Each row has a name. Each question is about the rows just above it.

[ 16.8  22.1  14.5   5.2  47.9  24.6   9.3  43.1   7.9 -31.4   6.0 -47.2
  11.6   2.1  19.0  44.7  60.9  15.0  15.0  16.6  18.2  -0.4] = Z_101
[ 16.8  22.1  14.5   5.2  47.9  24.6   9.3  15.7   7.9 -31.4   6.0 -47.2
  11.6   2.1  19.0  44.7  60.9  15.0  15.0  19.6  18.2  -0.4] = Z_600
[ 21.5  37.5  29.9  13.7  15.9  20.4 -23.0 -42.0  19.1  47.5  10.5  47.7
 -45.3 -14.8  19.2   9.5  -2.4  20.4  17.4  28.9 -17.8 -24.9] = Z_262
[-44.8 -61.8 -49.5  43.6 -56.6 -52.5 -45.5  90.2 -40.8 -48.4  59.9 -22.7
 -30.1  48.1 -47.1 -41.8 -24.1 -64.9 -77.8 -53.7 -41.0  31.0] = Z_151
[  5.2  24.6  47.9  22.1  14.5  16.8   9.3  15.7   7.9 -31.4   6.0   6.1
  11.6 -32.7  19.0  44.7  60.9  15.0  15.0  19.6  18.2  -0.4] = Z_388
Does one of the named rows hold [15.0 15.0 60.9 44.7] side by side, in this order? | no
Among the named rows, does one hold [-47.3  11.6   2.1] next to each other, in this order? | no
Where do [ 16.8  22.1  14.5   5.2  47.9  24.6   9.3  43.1   7.9 -31.4   6.0 -47.2
  11.6   2.1  19.0  44.7  60.9  15.0  15.0  16.6  18.2  -0.4] appear? | Z_101

[ -6.1 -24.8  -2.1 -38.2  -4.6  -1.9  23.5   7.1  -6.2  11.3  -3.7  16.4
  19.4   3.7  -6.1  -3.8  20.8  -9.2   6.0 -11.4  26.0  -9.5   9.0   7.8
 -20.9 -12.6 -24.6  15.8   1.7  -8.0   5.3   6.2 -14.2 -21.1  25.9  -9.5
  13.0 -14.0  -5.0   1.4  -2.1   1.5  11.5  10.9   4.1  -3.3  11.3  20.5
  10.9  29.4] : Z_34
[  7.4  21.6 -35.1  25.6   6.4  11.1  -3.7  -0.2 -14.7  18.3 -22.5  11.7
  -7.9 -28.4  -9.2  20.8  -6.1   6.0  -3.8 -11.4 -12.0  12.3   6.5 -37.8
  -5.4  -5.3  15.3   2.6  11.7 -15.2 -15.3  -1.9  -5.3  14.0  -9.0  -3.8
   4.3 -25.2 -13.8   2.6 -27.7  -1.4   7.5  13.4   6.3  14.4  -0.4 -23.1
   2.6  32.2] : Z_839
[ -2.4   2.7  52.1  65.5 -29.3  26.0 -52.4   6.2  11.5  21.8  22.1   9.5
 -69.9  13.1  27.7  -8.6 -21.3  77.7 -21.2  -1.5 -39.9 -33.3  -1.2  -6.6
  10.2   4.6  76.2  -2.3 -12.5  77.7   6.0 -38.9  -4.5  39.7  22.8  14.8
 -17.3  -3.4 -40.2 -53.3   3.4  57.6  -0.1  24.9 -25.6 -32.4   8.8   4.3
 -28.2  14.7] : Z_151
[  6.5   9.5  40.5  66.2 -27.7  20.7 -57.8   1.1  15.3  25.1  10.6   6.4
 -80.3   2.8  26.5 -14.3 -13.7  77.9 -21.0  -7.9 -40.7 -27.9   6.4 -18.8
   7.4   0.9  79.1   0.6  -4.2  75.7   1.4 -45.0  -6.8  40.9  18.8   7.9
  -4.5  -9.2 -43.0 -48.8 -13.6  47.3   4.1  35.1 -21.8 -30.3  11.9  -0.2
 -24.6  19.8] : Z_232
The next entry after [ -6.1  -3.8  20.8  -9.2   6.0 -11.4]: | [26.0]
Whose row is [  6.5   9.5  40.5  66.2 -27.7  20.7 -57.8   1.1  15.3  25.1  10.6   6.4
 -80.3   2.8  26.5 -14.3 -13.7  77.9 -21.0  -7.9 -40.7 -27.9   6.4 -18.8
   7.4   0.9  79.1   0.6  -4.2  75.7   1.4 -45.0  -6.8  40.9  18.8   7.9
  -4.5  -9.2 -43.0 -48.8 -13.6  47.3   4.1  35.1 -21.8 -30.3  11.9  -0.2
 -24.6  19.8]? | Z_232
Does one of the named rows hold [-13.6  47.3   4.1] side by side, in this order? | yes
Whose row is [ -6.1 -24.8  -2.1 -38.2  -4.6  -1.9  23.5   7.1  -6.2  11.3  -3.7  16.4
  19.4   3.7  -6.1  -3.8  20.8  -9.2   6.0 -11.4  26.0  -9.5   9.0   7.8
 -20.9 -12.6 -24.6  15.8   1.7  -8.0   5.3   6.2 -14.2 -21.1  25.9  -9.5
  13.0 -14.0  -5.0   1.4  -2.1   1.5  11.5  10.9   4.1  -3.3  11.3  20.5
  10.9  29.4]? | Z_34

[ -5.1 -51.4  67.9 -18.1   6.8] -> Z_232
[ -5.2 -51.4  16.0   1.5   0.4] -> Z_839
[ -2.9 -51.4  43.9 -19.6  -1.2] -> Z_388
[ -2.9 -51.4  43.9 -20.5   4.2] -> Z_835
[  6.1 -51.4  43.3 -21.9   1.7] -> Z_137
[ 17.2 -51.4  55.7   5.1   2.2] -> Z_262
[ 21.7 -51.4  50.8  -2.9   0.8] -> Z_306
[-51.4  -5.1  39.4   1.4   8.0] -> Z_101
[  7.9 -51.4  60.0   9.0   6.2] -> Z_34
[ -2.9 -51.4   1.4 -19.6   5.1] -> Z_151
[-12.8 -51.4  14.1   4.5   5.5] -> Z_600
What is the next entry after [ -5.1 -51.4]? | [67.9]
The one value in Z_388 and Z_262: | [-51.4]
[ -2.9 -51.4   1.4 -19.6   5.1] is in which row? | Z_151
Whose row is [ -2.9 -51.4  43.9 -19.6  -1.2]? | Z_388
Which value is in both Z_101 and Z_262? | [-51.4]
The row with [ -2.9 -51.4  43.9 -20.5   4.2] is | Z_835

